Each row, then one of two labels for whether it has a hidden trait; a new part has new ones
[ 0 -1  0  0  0 -1  0  0 -1 -2  2  0  0  0  1  0  0  0 -1  0  0  0 -3  1
  3 -1 -1 -1  0  4  1  0 -1  0  0  0  1 -1  0  0 -1 -1  0  0  0 -1  1  2
  0  2  0  0  0  1 -1 -1 -1  0  0  0  0  0  0  0  0 -1  0  0  1  0  0  1
 -1  1  0  0  1  0  1  0 -1 -1  0  0  0  0  0  1  0  0  1 -1  1  0  0  2
  1  0  2  1  1  0  5  1  1  1  1  1  2  4  1  3  3  1  6  1 12  5  5 10
  2 11  1  4  2  1  1  2  4 10  8  5  7 17  4  8  5  5  2  9  3  2  2  4
  3 11 15  5  4  9 12 19  9  3  2  9  6  4 17 13  3 15  6  6  7  7  3  7
  5 12 17  6 46 22  5  6  6 11 25  8  3  7  7  7  3 17  5  4 13  8 12 17
 19  3 14  5  2 17  8  4  8 10  3 17  3  5  9  3 12  3 13  3  9  3  5 11
  4  3  9 14  4  4  4 12  3  6  8  3  7 40  5  4 23  5  5  6  8 13  7  2
  2 13  7  5  8 14 11  6  6  7  2 16 12 14 10  4  7 12  5  2  4  5  5  4
  9  8 12  1  4  6  5  8 16  1  6  6  1 25 10  8  6 11  5  2  3  6  9  3
  8  9  3  5  9 15  6 27 10  3]	N
[  1   1   0   1  -3   1  -2   4  -1  -4   5   0   2  -1   0   0  -1   1
   0   1   0   0  -2   0   2  -2   1  -2   0   1   2   0  -3  -5   0  -1
   0   0   0   1   0   0  -1   1   1  -2   2   1   0   1   0   5   0  -3
   2  -1  -3  -6   1   1  -3  -2   0  -2  -1  -1   1   0   1  -1   0  -1
  -2   0  -1   0   0   1  -1   0  -1  -3   0   1   0  -1   1   1   0  -1
   1   0   0   1   0   0   0   1   0  -3   0  -1  -2   1  -1  -1   0   0
  -1   0   0  -1   0   0   0   0   3   1   2  -1   0  -2  -1   0  -1   0
   0  -1  -2   1   3   0   2  -2   1   2   1   0  -1   1   0   0  -1  -2
  -1  -4  -1   0   0   1  -3  -2  -2   1   0   2   1   0  -1  -4   0   3
   0  -1   1   2   0   1  -1   0   7   0  -5   4   2  -1  -2  -2  -1  -7
   0   1  -3   2   0   2   2   0   0  -1  -2  -3   2   0   1  -1   0   1
   0   2   2   1  -1   2   0   0   0   0   3  -1  -3   0  -1  -1  -1  -1
   0   1  -1   4  -1   1   2   2   0   1   1   1   0 -18   2   0   1   0
   0   1   3   1  -1   0   0   2   1  -1   2   7   1   0   0   2   1   5
  11   7   4   3   3   7   2   1   3   2   2   0   7   7   7   1   3   6
   4   8  10   1   4   3   1  20  11   6   5   9   7   2   4   8   7   5
   9   8   4   5   7  12   4  28   8   3]	X
[ 1  0  0  0  0  0  0  2  0  1  3  0 -1 -1  0  0  1 -1 -1  0  0  0 -4  1
  2  1 -2 -4  0  2  1  0 -2  0  0 -1  1 -5  0  0 -1  0 -1  1  0 -1  0  0
  0  2  0  2  0  0  0  0 -1 -5  0 -1  1  1  0  3  0  0 -2  1  0 -1  0  2
 -1  1  0  0  1  0 -1  0 -1  0  0  1  0  0  0 -1  0  0  0  0  0  0  0  1
  0  0  0 -3  2 -1  1  0  0  0  0  0  0  1  0  0  1  0  1  0 -2  1  1  0
  0  1  0  0  0  0  0  0  0  2  1 -1  0  1  1  0 -2  0  0  1  0  0  0  0
 -1 -1  0 -1 -1  1 -1  5  0  1  1  0  0  1  4  0  1  2  1  0  2  1  1  1
  0  0  1  1  7 12  2  1  2  3  3  2  1  3  3  3  1  7  2  2  5  6  7  8
 12  2 10  4  1 13  4  3  4  8  4 14  4  4  7  3 10  3 12  3  9  3  4  8
  4  3  7 12  4  4  4  8  3  6  8  5  5 42  5  3 21  4  7  6 11 12  7  3
  1 16  7  7  9 13 11  7  5  7  2 16 14 15  8  3  9 17  4  2  5  4  5  3
 11  7  9  1  3  4  5  7  9  2 10  8  2 26  9  8  6  8  4  2  3  5  7  4
  7  9  5  6  7 12  7 35 14  3]	N
[ 1  1 -1  1 -2  2 -1  3  0 -2  2  0  2 -1 -1  0 -1  1  1  0  0  0  0 -1
 -1 -2  1  0  0 -2  1  0 -1 -4  0 -1 -2  1  0  1  1  0  0  1  2 -2  1  0
  0  0  0  3  0 -3  3  0 -2 -5  0  1 -3 -1  0 -3  0  0  0  0  0 -1  0 -2
 -2  0 -1  0  0  2 -1  0  0 -1  0  1  0 -1  1  1  0  0  1  1  0  1  0 -1
  1  1  0  0  0  0 -3  0 -1 -1  0  0 -1 -1  0 -1  0  0 -1  0  2  0  2 -3
  1 -2 -1  0  0  1  0 -1 -2 -2  1  1  1 -5  0  0  1  0  0  2  0  0 -1 -1
 -1 -3  0  0  0 -1 -1 -3 -2  1  0  1  1  0 -4 -2  0  1 -2 -1  0  2  0  1
  0 -2  2  0 -8  8  1 -1 -1 -1 -1 -1 -1  1 -2  1  0  2  2  1  1 -1 -1 -3
  2  0  0 -1  0  4 -1  2  1  0  0  2  0  0  0  1  1 -1 -2  1  0  0  0  1
 -1  1 -1  3  0  1  1  1  0  1  4  2  2  6  3  0  6  0  1  2  6  6  3  1
  1  4  3  1  4  9  5  3  2  3  2 22 12 12  6  4  6 16  4  3  4  4  3  3
 10  7  8  1  4  8  5  8 11  2 11  4  1 22 10  6  5  8  6  2  4  8  7  6
  7  9  5  5  7 15  6 25  9  3]	X
[ 1  0  0  1 -2  0 -1  3 -1 -2  3  0  1 -1  0  0 -1  0  0  0  0  0 -4  0
  2 -1  0 -2  0  1  2  0 -2 -2  0 -1  0 -2  0  0 -1  0 -1  1  0 -1  1  1
  0  1  0  4  0 -1  1 -1 -2 -4  0  0 -1  0  0  1  0 -1  0  1  1  0  0  1
  0  2  0  0  2  1  0  0  0  1  1  2  1  1  1  1  1  2  2  1  1  3  1  5
  4  2  3  4  4  2  7  2  2  3  3  2  4  8  1  4  5  4  9  2 18  7  7 13
  4 15  2  4  2  2  1  3  5 11 11  6  8 16  4  9  5  6  2 10  2  2  2  4
  3  8 16  4  4 10 13 17  8  3  2 11  7  5 18 11  3 16  6  5  7  8  3  7
  4 13 16  6 41 27  5  5  7 10 23  8  3  7  6  9  2 14  5  4 12  8 11 14
 20  3 15  6  2 17  7  6  8 10  4 17  4  5  8  3 11  3 12  3  9  3  4 11
  3  3  8 12  5  5  4 11  3  6  7  5  6 29  5  3 20  4  7  6 11 14  7  2
  1 13  7  5  9 14 10  7  5  7  3 15 15 17  7  5  7 16  4  2  4  4  5  3
 12  8 10  1  4  6  5  8 13  2  6  7  1 26 10  7  6  9  6  3  3  7  8  4
  8  9  4  4  8 14  7 25 11  3]	N
[ 1  1  0  1 -2  2 -1  3  0 -2  3  0  3  0  0  0 -1  2  1  1  0  0  2  1
  3  0  2  4  1  1  3  0  3  0  2  1  2  7  1  4  3  5  2  5  6  4  5  5
  1  5  2 36  1  5 15  7  8  9  6  9  7  4  2 25  5  4  8  4  2  8  2  7
  8 14  3  5  9  8  7  3  7 13  5  5  5  3  5  6  4  6  7  4  2  9  2 10
 12  4  7 12  7  4 10  2  4  4  4  3  5 11  1  6  5  5  8  4 21  8 10 12
  5 16  2  4  2  3  1  3  5 12 10  6  9  9  4  8  5  7  2 13  2  2  1  3
  3  9 15  5  5  7 16 18  9  3  2 11  7  5 14 11  3 14  5  5  7  8  2  7
  3 11 12  6 34 35  5  6  8  9 24  8  2  7  5 10  2 14  6  6 14 11 11 15
 18  3 12  4  2 19  5  6  8  9  5 16  4  4  9  3 11  3 11  4  9  2  5 12
  3  4  8 15  4  4  5 11  2  5  7  6  7 38  5  3 18  4  6  5 11 16  6  2
  2 13  7  4  7 17 10  9  5  6  3 17 14 17  8  5  6 15  5  3  6  4  4  4
 11  8 10  1  4 12  6  7 12  2 11  5  2 24 10  7  5 10  6  2  3  9  7  6
  8  8  4  6  7 15  8 27 11  4]	X
[ 1 -1  0  0 -1  0 -1  1  0 -1  2  0  1 -1  0  0 -1  0  0  0  0  0 -1  0
  1  0  0 -1  0  0  1  0 -1 -1  0  0  0 -1  0  0  0  0  0  0  0 -1  1  0
  0  1  0  2  0  0  0  0 -1 -2  0  0 -1  0  0  0  0  0  0  0  0  0  0  0
 -1  0  0  0  0  1  0  0  0 -1  0  1  1  0  0  0  0  0  0  0  0  0  0  0
  0  0  1 -1  0  0  0  0  0 -1  0  0  0  0  0  0  0  0  0  0  1  0  1 -1
  0  0  0 -1  0  0  0  0  0  0  1  0  0  1  0  0  1  0  0  1  0  0  0  0
  0  4 -1  0 -1  0  0 -6  1  0  0  1  0  0  1 -2  0  0  0 -1  0  0  0  0
  0  0  1  0 -5  0  1  0 -1  1  0  0  0  2 -1  0  0  1  1  0  0 -1  1 -1
  1  0  1 -1  0  1  0 -3  0  1 -1  1  0  0  0  0  1  0 -2  1  0  0  0  1
  0  0  0  2  1  0  1  2  0  1  0  1  2  5  2  0  9  1  1  2  3  4  3  1
  1  6  3  2  5  8  6  4  3  4  0 11 11  9  3  3  7 13  4  2  4  4  4  3
  8  5 10  1  5  6  5  7 11  2  8  5  2 10  8  7  6  9  6  2  3  5  9  4
  5  7  5  5  7 14  7 28 11  5]	X
[ 0  0  0  0  0 -1  0  1 -1 -1  2  0  0  0  1  0  0 -1 -1  0  0  0 -4  1
  3  0 -1 -2  0  3  1  0 -2  0  0  0  1 -1  0  0 -2  0  0  0  0 -1  1  2
  0  2  0  1  0  1 -3  0 -1 -2  0 -1  0  0  0  1  0 -1 -1  0  1  0  0  2
  0  0  0  0  1  0  0  0 -1 -1  1  0  0  0  0  0  0  1  1 -1  0  0  0  1
 -1  0  0 -2  0  0  2  0  0  0  0  0  2  0  0  0  1  0  2  0  3  2  0  1
 -1  1 -1  1  0  0  0 -1  0  1  1  1  0  3  1  1  1 -1  0 -2  1  1  0  0
  0  0 -1  0  0  1 -5  1 -1  0  0  1  0  0  3  0  0  5  1  0  1  0  0  1
  0  2  3  0  2 -4  1 -2 -3 -1 -4 -1  1  1  0  0  0  5  0 -2  1 -1 -1  3
 -1  1  0  1  0  2  1  0  3  2 -1  3 -1  1  1  0  1  0 -2 -1  1  0 -1 -1
  0  0  2  3  0  1  0  3  1  1  2  0  0  0  1  1  4  2  1  3  4  1  2  1
  0  4  3  3  4 10  6  2  3  4  1  7  7  9  4  3  5  8  3  2  3  4  5  3
  7  6  9  1  4  4  4  7 15  1  5  5  1 15  9  6  7  9  4  2  3  8  9  3
  7 10  4  5 10 11  5 24 11  4]	X
[ 0  0  0  0 -1  0 -1  1 -1 -2  1  0  2  0  0  0 -1  1  0  0  0  0  0  0
  1 -1  1  0  0  1  1  0 -1 -2  0  0  0  1  0  0  0  0  0  1  0 -1  1  1
  0  0  0  2  0  0  1  0 -2  0  0  1 -1 -1  0 -2  0 -1  1  0  0 -1  0  0
 -1  1 -1  0  2  0  0  0  0 -2  0  0  0 -1  1  1  0 -1  1  0  0  0  0  0
  0  0  1  0  0  0 -1  0  0 -1  0  0  0 -1  0 -1  0  0  0  0  3  1  1  0
  0 -1  0  0  0  0  0 -1  0  0  2  1  0  0  0  1  1  0  0  1  0  0  0 -1
  0  0  2  1  1  1  1  0  1  0  0  2  1  1  2  2  1  7  2  2  2  2  1  3
  2  5 10  2 17 14  3  3  3  5 17  4  1  3  4  6  2 11  5  4 10  7  8 10
 15  2 11  5  2 16  6  5  8  7  3 16  4  4  8  3 10  3 12  4 10  3  5 11
  3  3  9 13  4  5  4 12  2  6  7  4  8 37  5  4 24  5  5  6 11 14  7  2
  2 16  8  5  7 16 11  7  5  6  3 17 13 12  8  4  7 17  5  3  5  6  5  4
 11  7 12  1  4  7  5  8 19  2  8  5  2 22  7  7  6  9  6  2  3  7  7  3
  6 10  4  6  8 15  6 26 11  3]	N
[  3   2  -1   1  -4   4  -2   6   0  -2   4  -1   2  -2  -2   0  -1   1
   1   0   0   0  -2  -1   0  -1   0  -3   0  -3   3   0  -2  -7   1  -1
  -2  -2   0   1   0   2  -1   3   3  -3   2  -1   0   0   0   7   0  -6
   6   0  -5 -13   0   0  -3  -1   0  -2   0   0  -1   2   0  -2   0  -2
  -3   0  -2   1  -1   3  -3   0  -1   0   0   4   1  -1   0   0   1   0
   0   1  -1   2   1   1   2   1   0  -2   2  -1  -5   0  -2  -1  -1  -1
  -3   1  -1  -3   0   0  -1   0   3   0   2  -5   2  -1  -1  -1   0   1
   0   0  -1   1   3   1   2  -3   1   2   0   2   0   4   0  -1   0   0
   1  -4   1   0   0   2  -1   9  -1   2   1   5   5   2   6   1   2   6
   1   1   7   7   1   6   1   4   8   4  19  45   5   4   8   7  23   9
   1   8   5  10   1  12   6   7   9  10  10  10  20   2  15   3   2  20
   3   7   7   7   5  15   6   3   5   4  10   3   7   5   7   2   5  13
   4   4   5  15   4   4   6   8   2   7   8   6   5  38   7   1  28   3
   6   5  14  15   7   2   1  13   5   5   8  14  11   8   3   6   3  17
  22  20  10   5   7  23   3   2   6   4   3   3  12  10   8   1   4   7
   5   8   8   2  13   5   2  19  11   6   5   6   8   2   4  10   3   8
   8   7   5   6   5  15   8  36  12   3]	N
